Below is a small trained network, with its code and all its weights. Each question gives an input and a target symbol and asks what happens when units are switched off, that is, made to give their printed mean instead of their output.

import numpy as np


def w(rows, s, z=0):
    codes = np.array(rows[::2]) - 128.0
    scale = np.full(codes.shape[1], s)
    scale[-1] = z or s
    return codes * scale


def norm(h):
    return h / np.sqrt((h * h).mean(-1, keepdims=True) + 1e-5)


def f(y):
    return y / 2 * (1 + np.tanh(0.7978845608 * (y + 0.044715 * y**3)))


def softmax(a):
    e = np.exp(a - a.max(-1, keepdims=True))
    return e / e.sum(-1, keepdims=True)


def log_softmax(a):
    a = a - a.max(-1, keepdims=True)
    return a - np.log(np.exp(a).sum(-1, keepdims=True))


def net(x, mask):
    ids = ['βγεηλξπστ'.index(c) for c in x.split()]
    T = len(ids)
    res = E[ids] + P[:T]
    u = 0
    for l in range(2):
        r = norm(res)
        for j in range(3):
            rows = slice(4 * j, 4 * j + 4)
            q, k, v = (r @ M[l][rows].T for M in (Q, K, V))
            z = softmax(np.where(np.tri(T) > 0, q @ k.T / 4**0.5, -1e9)) @ v
            o = O[l][rows]
            res = res + np.where(mask[u + j], z, o[:, -1]) @ o[:, :-1]
        u += 3
        y = f(norm(res) @ A[l][:, :-1].T + A[l][:, -1])
        res = res + np.where(mask[u : u + 4], y, B[l][:, -1]) @ B[l][:, :-1]
        u += 4
    return log_softmax(norm(res)[-1] @ U[:, :-1].T + U[:, -1])


Q, K, V, O, A, B = {}, {}, {}, {}, {}, {}
E = w([
[91,128,154,137,3],'β',
[194,74,118,207,148],'γ',
[66,164,36,123,211],'ε',
[116,49,187,31,90],'η',
[54,15,76,142,107],'λ',
[63,239,132,65,94],'ξ',
[116,180,63,225,108],'π',
[186,82,127,97,221],'σ',
[129,154,136,24,195],'τ',
],0.0038)
P = w([
[36,91,104,141,162],'0',
[128,101,38,94,113],'1',
[53,98,129,152,134],'2',
[170,119,68,111,111],'3',
[53,101,122,146,131],'4',
[222,152,85,112,98],'5',
[62,109,132,149,134],'6',
[255,171,140,121,87],'7',
[54,94,125,150,132],'8',
],0.0033)
Q[0] = w([
[122,129,120,113,123],'0.h0',
[130,125,124,130,125],'0.h0',
[119,131,125,125,123],'0.h0',
[134,135,126,128,128],'0.h0',
[132,128,123,125,125],'0.h1',
[130,131,128,124,126],'0.h1',
[125,124,130,127,124],'0.h1',
[126,126,130,129,129],'0.h1',
[185,185,132,163,254],'0.h2',
[63,209,46,118,109],'0.h2',
[116,96,107,37,188],'0.h2',
[111,200,197,60,117],'0.h2',
],0.015)
K[0] = w([
[125,124,124,125,112],'0.h0',
[134,128,130,134,126],'0.h0',
[129,125,119,126,124],'0.h0',
[125,135,127,130,127],'0.h0',
[123,126,126,128,124],'0.h1',
[120,129,130,126,120],'0.h1',
[131,125,127,123,127],'0.h1',
[133,124,128,129,129],'0.h1',
[187,192,103,151,231],'0.h2',
[37,221,66,140,120],'0.h2',
[97,76,131,7,222],'0.h2',
[126,232,203,21,108],'0.h2',
],0.011)
V[0] = w([
[129,135,124,127,126],'0.h0',
[129,135,123,127,126],'0.h0',
[137,131,111,119,119],'0.h0',
[109,129,191,164,165],'0.h0',
[123,126,133,133,131],'0.h1',
[131,133,125,124,127],'0.h1',
[124,137,122,131,127],'0.h1',
[119,124,142,134,137],'0.h1',
[117,154,141,149,178],'0.h2',
[73,116,56,157,103],'0.h2',
[252,211,212,159,123],'0.h2',
[5,85,57,117,211],'0.h2',
],0.0026)
O[0] = w([
[134,122,128,124,133,128],'0.h0',
[133,122,129,126,133,128],'0.h0',
[131,117,127,134,156,133],'0.h0',
[135,160,129,117,34,93],'0.h0',
[125,128,132,126,120,128],'0.h1',
[133,130,122,127,134,126],'0.h1',
[133,115,136,123,129,131],'0.h1',
[126,134,128,126,109,125],'0.h1',
[134,86,144,106,25,96],'0.h2',
[143,102,238,80,179,196],'0.h2',
[25,22,20,10,72,5],'0.h2',
[234,152,230,230,8,195],'0.h2',
],0.0018,0.0023)
A[0] = w([
[196,125,60,165,166,77],'0.n0',
[202,110,149,100,191,130],'0.n1',
[103,71,1,75,149,31],'0.n2',
[78,170,208,69,236,5],'0.n3',
],0.0055,0.0022)
B[0] = w([
[110,130,205,65,81,253],'0.n0',
[125,206,127,177,65,247],'0.n1',
[3,94,35,126,92,80],'0.n2',
[122,186,234,159,119,188],'0.n3',
],0.0058,0.00054)
Q[1] = w([
[130,129,127,128,139],'1.h0',
[131,128,127,122,125],'1.h0',
[134,143,123,115,127],'1.h0',
[126,120,139,141,129],'1.h0',
[161,117,99,88,168],'1.h1',
[20,105,134,162,123],'1.h1',
[118,103,139,95,117],'1.h1',
[2,134,187,171,106],'1.h1',
[111,131,125,145,130],'1.h2',
[134,142,125,108,122],'1.h2',
[131,120,126,134,145],'1.h2',
[103,140,126,130,140],'1.h2',
],0.0073)
K[1] = w([
[127,122,139,127,125],'1.h0',
[127,130,121,120,127],'1.h0',
[132,121,123,117,122],'1.h0',
[115,130,135,142,136],'1.h0',
[97,129,98,64,117],'1.h1',
[47,101,165,164,180],'1.h1',
[140,105,142,102,135],'1.h1',
[64,129,255,207,165],'1.h1',
[123,131,114,134,116],'1.h2',
[135,138,147,119,129],'1.h2',
[137,129,118,133,134],'1.h2',
[135,135,121,124,115],'1.h2',
],0.0072)
V[1] = w([
[84,139,146,150,149],'1.h0',
[129,127,127,127,127],'1.h0',
[131,139,136,129,118],'1.h0',
[128,128,128,128,128],'1.h0',
[128,129,128,128,128],'1.h1',
[120,123,126,129,130],'1.h1',
[130,125,130,140,126],'1.h1',
[182,132,3,25,91],'1.h1',
[128,128,128,128,128],'1.h2',
[175,139,105,90,96],'1.h2',
[111,116,137,139,140],'1.h2',
[157,103,137,123,141],'1.h2',
],0.0025)
O[1] = w([
[147,113,130,133,100,141],'1.h0',
[128,129,128,128,129,128],'1.h0',
[140,109,135,129,136,139],'1.h0',
[128,128,128,128,128,128],'1.h0',
[128,128,128,128,128,128],'1.h1',
[130,127,124,130,125,128],'1.h1',
[128,134,125,114,127,138],'1.h1',
[185,160,204,253,149,5],'1.h1',
[128,128,128,128,128,128],'1.h2',
[99,120,134,119,151,111],'1.h2',
[138,134,123,134,121,133],'1.h2',
[122,156,123,147,140,112],'1.h2',
],0.0027,0.0019)
A[1] = w([
[117,174,117,81,184,77],'1.n0',
[204,221,184,109,84,158],'1.n1',
[127,92,174,88,185,13],'1.n2',
[67,130,1,13,75,4],'1.n3',
],0.0061,0.0035)
B[1] = w([
[92,58,219,182,205,107],'1.n0',
[170,67,32,94,119,246],'1.n1',
[163,35,155,136,168,94],'1.n2',
[44,116,212,158,1,252],'1.n3',
],0.006,0.0032)
U = w([
[45,127,169,130,21,181],'β',
[223,98,24,79,75,99],'γ',
[51,184,82,2,192,72],'ε',
[221,236,215,106,131,99],'η',
[104,236,63,211,165,151],'λ',
[222,92,190,249,127,76],'ξ',
[151,27,216,46,172,139],'π',
[40,12,56,165,182,34],'σ',
[96,134,170,168,240,252],'τ',
],0.0071,0.0025)

Each question gives the input, a string of symbols that net reads in full, and the target symbol t.
The units are the heads (4 rows each of Q, K, V and O) and the neurons (one row each of A and B). Each row of codes is followed by its name. A weight is (code - 128) times the scale printed after its matrix; where a second scale follows, it is the last column's (O, A, B and U).
mask holds one flag per unit, layer by layer, with each layer's heads first. A switched-off unit (its flag False) gives its mean, the last column of its rows in O or B, instead of its output. The means were averaged over made-up inputs and are rounded, as every weight is.
A unit's drop is (log p(t) with every unit on - log p(t) with that unit switched off) / (log p(t) with every unit on - log p(t) with every unit switched off).
The circuit of an input: a set's keep is (log p(t) with only the set's units on - log p(t) with every unit switched off) / (log p(t) with every unit on - log p(t) with every unit switched off). Starting from the 12 units with the biggest drops (on a tie, the unit counted first), units are removed one at a time, each time the one whose removal leaves the highest keep (on an exact tie, the one counted first), for as long as the keep stays at least 0.8.
circuit, biggest first: the units of the circuit, biggest drop first
unit that matters most: the unit with the biggest drop
top k neurons: the k neurons with the biggest drops, biggest first
heads that matter: for each layer, one digit per head in row order, 1 if its drop is at least 0.15 and else 0, layers parted by /
drop of u: that unit's drop, to one decimal
input γ τ η λ η β β τ, target γ: heads that matter : 000 / 010
input β ξ σ σ β π, target β: circuit, biggest first : [0.h2, 1.n3, 0.n0]
input β η β τ β ε β τ, target γ: circuit, biggest first : [1.n1]
input π λ β η η, target π: top 2 neurons : [1.n3, 1.n2]
input ξ ξ η π, target β: top 2 neurons : [0.n2, 0.n0]
input π σ ξ γ τ ε, target β: circuit, biggest first : [0.n2, 1.n3]
input β η π π β σ β β, target γ: heads that matter : 000 / 000
input π β η ξ τ β η τ ξ, target ε: top 3 neurons : [0.n3, 1.n3, 0.n2]
input π ξ η γ π π σ ε, target β: heads that matter : 001 / 000
input σ η β η τ, target η: top 3 neurons : [0.n3, 1.n3, 1.n1]
input ξ ξ η σ, target β: circuit, biggest first : [0.n2, 0.h2, 1.n3]
input β β β τ, target β: circuit, biggest first : [0.n2, 1.n3]
input γ ξ η η β β η γ, target γ: top 3 neurons : [0.n0, 1.n3, 1.n1]
input β π ξ λ β λ β η, target β: unit that matters most : 0.h2
input η η λ λ β γ β σ ε, target τ: top 3 neurons : [1.n3, 1.n0, 0.n1]
input η β γ η β σ, target β: top 2 neurons : [0.n2, 1.n3]
input β β σ, target γ: top 2 neurons : [0.n1, 1.n1]
input β β ξ τ σ, target γ: top 2 neurons : [1.n1, 0.n1]
input β β β β η, target π: top 3 neurons : [1.n3, 1.n2, 1.n1]
input σ ξ ξ β π π ξ β, target γ: unit that matters most : 1.h1
input η σ β ξ τ π π η, target γ: drop of 0.n3 : 0.0
input β β ε γ π β β π, target γ: drop of 1.n1 : 0.3
input ξ γ ξ, target ε: drop of 0.n2 : 0.1
input η ε η γ β η ε τ, target β: drop of 0.n2 : 1.7
